Here is a tiny trained network, its code and every weight. The questions are about switching its units off for an input and a class, where a switched-off unit gives its printed mean instead of its output.

import numpy as np


def w(rows, s, z=0):
    codes = np.array(rows[::2]) - 128.0
    scale = np.full(codes.shape[1], s)
    scale[-1] = z or s
    return codes * scale


def norm(h):
    return h / np.sqrt((h * h).mean(-1, keepdims=True) + 1e-5)


def f(y):
    return np.maximum(y, 0)


def log_softmax(a):
    a = a - a.max(-1, keepdims=True)
    return a - np.log(np.exp(a).sum(-1, keepdims=True))


def net(x, mask):
    res = np.array(x, float).reshape(1, 3) / 4 @ E
    u = 0
    for l in range(3):
        y = f(norm(res) @ A[l][:, :-1].T + A[l][:, -1])
        res = res + np.where(mask[u : u + 11], y, B[l][:, -1]) @ B[l][:, :-1]
        u += 11
    return log_softmax(norm(res)[-1] @ U[:, :-1].T + U[:, -1])


A, B = {}, {}
E = w([
[162,164,80,182,254,132,160,124,105,150,140,125],'x0',
[100,85,88,115,177,223,165,44,162,174,133,111],'x1',
[244,105,152,120,115,146,98,124,93,114,106,141],'x2',
],0.011)
A[0] = w([
[148,163,129,141,146,37,124,179,121,118,127,134,88],'L0N1',
[254,100,123,120,101,150,128,118,124,128,129,120,162],'L0N2',
[198,93,138,129,123,165,114,111,126,119,132,129,3],'L0N3',
[137,150,119,138,145,125,123,110,111,129,103,136,79],'L0N4',
[143,143,127,137,203,126,123,132,126,129,130,125,45],'L0N5',
[113,104,128,103,64,171,126,118,153,131,117,136,108],'L0N6',
[87,129,151,131,87,150,131,127,136,132,100,148,128],'L0N7',
[135,148,138,127,66,51,127,173,116,125,129,127,246],'L0N8',
[151,154,126,139,192,57,125,180,130,125,121,135,88],'L0N9',
[120,118,130,143,104,73,133,144,135,104,129,142,95],'L0N10',
[208,120,156,139,152,147,120,126,122,130,123,135,41],'L0N11',
],0.015,0.0029)
B[0] = w([
[126,60,144,147,46,130,112,93,52,89,133,86,225],'L0N1',
[239,105,234,122,165,180,77,143,78,157,92,178,240],'L0N2',
[49,221,76,47,86,187,202,131,139,143,107,89,193],'L0N3',
[154,111,117,143,148,97,166,116,108,134,126,99,152],'L0N4',
[113,133,85,167,178,164,134,162,113,78,80,143,190],'L0N5',
[124,85,169,135,86,112,121,91,92,120,142,90,222],'L0N6',
[195,126,75,105,127,121,119,136,105,120,184,113,192],'L0N7',
[85,149,82,104,248,121,121,180,204,120,113,137,251],'L0N8',
[156,182,181,132,68,123,162,99,95,158,183,133,211],'L0N9',
[122,164,88,114,113,162,104,176,141,183,89,122,183],'L0N10',
[147,96,35,115,142,47,109,132,176,102,222,65,194],'L0N11',
],0.016,0.013)
A[1] = w([
[78,189,159,171,13,68,182,123,98,126,139,154,52],'L1N1',
[162,190,150,154,218,172,174,97,201,176,134,245,126],'L1N2',
[22,147,109,248,117,109,152,97,87,96,74,146,86],'L1N3',
[72,63,131,154,32,57,161,34,160,136,171,122,75],'L1N4',
[148,146,127,147,85,101,127,137,148,198,121,159,18],'L1N5',
[209,80,157,177,125,52,56,166,123,100,107,192,40],'L1N6',
[116,134,130,150,143,160,121,143,70,116,44,146,167],'L1N7',
[160,156,231,168,22,161,154,102,30,156,133,141,127],'L1N8',
[110,161,130,87,163,105,102,180,200,161,103,175,104],'L1N9',
[149,153,216,111,176,131,73,132,170,193,41,196,2],'L1N10',
[109,110,228,66,74,168,82,149,169,146,72,170,102],'L1N11',
],0.013,0.0023)
B[1] = w([
[78,210,142,23,137,211,175,160,119,158,173,82,176],'L1N1',
[113,84,73,110,135,88,194,171,131,131,42,97,173],'L1N2',
[5,97,233,119,70,128,127,196,140,167,171,114,180],'L1N3',
[114,91,60,167,126,238,110,149,109,31,186,141,199],'L1N4',
[150,139,150,107,134,154,123,174,147,137,129,148,128],'L1N5',
[207,97,153,200,219,144,130,130,65,135,153,168,163],'L1N6',
[152,86,99,121,125,163,95,142,163,97,151,114,165],'L1N7',
[133,155,125,88,154,9,52,100,110,239,182,98,253],'L1N8',
[163,124,155,141,123,76,175,120,218,65,152,165,185],'L1N9',
[32,115,161,111,184,175,157,113,106,20,165,149,165],'L1N10',
[116,140,192,171,126,180,150,111,148,186,88,207,177],'L1N11',
],0.015,0.013)
A[2] = w([
[27,126,167,141,153,146,155,168,169,160,54,168,70],'L2N1',
[147,130,195,189,148,169,144,148,165,48,68,211,5],'L2N2',
[99,161,218,128,31,129,127,86,108,154,147,154,61],'L2N3',
[205,189,203,96,114,37,146,67,128,112,145,163,15],'L2N4',
[107,214,43,139,85,50,82,161,223,125,96,136,5],'L2N5',
[177,174,175,98,57,149,99,158,85,152,62,106,66],'L2N6',
[83,69,157,178,50,33,183,148,172,84,94,84,72],'L2N7',
[185,143,117,134,173,166,130,123,77,110,69,166,65],'L2N8',
[182,186,60,143,104,156,153,89,131,69,28,118,54],'L2N9',
[104,152,107,66,87,124,73,17,96,132,162,122,146],'L2N10',
[141,116,172,103,51,101,103,9,128,229,93,128,67],'L2N11',
],0.015,0.0021)
B[2] = w([
[146,136,148,207,154,81,100,115,77,126,117,175,199],'L2N1',
[91,122,166,124,132,123,93,250,183,97,119,103,192],'L2N2',
[136,140,137,80,88,150,162,134,165,156,81,53,197],'L2N3',
[115,127,121,218,102,115,74,123,117,76,113,176,192],'L2N4',
[176,175,100,23,102,103,129,44,155,138,181,154,200],'L2N5',
[74,107,127,212,119,139,157,81,112,125,161,150,185],'L2N6',
[75,151,41,124,194,127,156,49,112,152,92,195,190],'L2N7',
[78,135,94,108,56,66,147,137,197,138,102,73,204],'L2N8',
[202,72,151,88,114,133,180,141,99,145,124,53,159],'L2N9',
[112,124,134,186,105,155,152,132,179,92,84,173,247],'L2N10',
[180,136,169,68,137,181,136,66,110,134,39,187,215],'L2N11',
],0.019,0.011)
U = w([
[135,191,52,31,164,56,109,82,210,104,178,188,144],'0',
[148,119,203,128,175,113,64,239,221,55,103,160,238],'1',
[104,60,51,171,85,236,89,101,145,41,199,130,4],'2',
[192,114,208,111,94,220,112,37,143,154,26,179,2],'3',
[42,201,172,99,81,123,140,154,88,214,198,42,98],'4',
[249,157,153,218,137,42,41,113,38,155,174,123,43],'5',
[46,112,71,203,206,98,160,111,79,165,80,168,219],'6',
[207,68,75,83,137,126,219,161,148,156,51,3,201],'7',
],0.011,0.001)

Each question gives the input, the list of numbers given to net, and the class t.
The units are the neurons (one row each of A and B). Each row of codes is followed by its name. A weight is (code - 128) times the scale printed after its matrix; where a second scale follows, it is the last column's (A, B and U).
mask holds one flag per neuron, layer by layer. A switched-off neuron (its flag False) gives its mean, the last column of its row in B, instead of its output. The means were averaged over made-up inputs and are rounded, as every weight is.
A unit's drop is (log p(t) with every unit on - log p(t) with that unit switched off) / (log p(t) with every unit on - log p(t) with every unit switched off).
The circuit of an input: a set's keep is (log p(t) with only the set's units on - log p(t) with every unit switched off) / (log p(t) with every unit on - log p(t) with every unit switched off). Starting from the 12 units with the biggest drops (on a tie, the unit counted first), units are removed one at a time, each time the one whose removal leaves the highest keep (on an exact tie, the one counted first), for as long as the keep stays at least 0.8.
units of the circuit, in order: the units of the circuit, biggest drop first
unit that matters most: the unit with the biggest drop
top k neurons: the k neurons with the biggest drops, biggest first
k most important neurons of layer l: the k neurons of layer l with the biggest drops, biggest first
input [-7,1,-8], class 2: units of the circuit, in order : [L0N6; L1N4]
input [4,0,4], class 5: units of the circuit, in order : [L0N2; L0N11]
input [-8,-6,-3], class 0: unit that matters most : L0N8
input [-2,-4,6], class 1: top 2 neurons : [L0N2; L0N8]
input [3,-3,-3], class 4: top 2 neurons : [L0N9; L0N2]
input [-3,-7,-1], class 0: units of the circuit, in order : [L0N2; L2N5]
input [3,1,-8], class 6: top 3 neurons : [L0N1; L0N6; L2N7]
input [1,-8,2], class 5: top 2 neurons : [L0N1; L0N9]
input [2,-5,-8], class 4: top 3 neurons : [L0N1; L0N9; L0N2]
input [-4,3,-2], class 2: top 2 neurons : [L1N4; L0N2]
input [-7,1,-4], class 2: 2 most important neurons of layer 0 : [L0N6; L0N2]
input [5,1,7], class 7: top 4 neurons : [L0N1; L0N5; L0N6; L0N3]
input [1,-6,-8], class 4: top 4 neurons : [L0N1; L0N9; L0N11; L1N1]
input [8,-1,-6], class 4: 3 most important neurons of layer 0 : [L0N8; L0N9; L0N2]
input [2,8,8], class 7: unit that matters most : L0N1
input [1,1,-5], class 6: 3 most important neurons of layer 0 : [L0N9; L0N11; L0N1]
input [4,0,3], class 5: top 2 neurons : [L0N8; L0N9]
input [3,2,-2], class 6: top 2 neurons : [L0N2; L1N3]
input [8,-1,1], class 5: top 2 neurons : [L0N9; L0N8]
input [4,-4,-4], class 4: units of the circuit, in order : [L0N9]
input [1,-2,-4], class 4: top 4 neurons : [L0N1; L0N2; L0N9; L0N11]
input [-1,7,-7], class 2: 2 most important neurons of layer 0 : [L0N2; L0N8]
input [-8,0,-6], class 0: 3 most important neurons of layer 0 : [L0N2; L0N1; L0N8]
input [5,8,0], class 6: 2 most important neurons of layer 0 : [L0N2; L0N7]
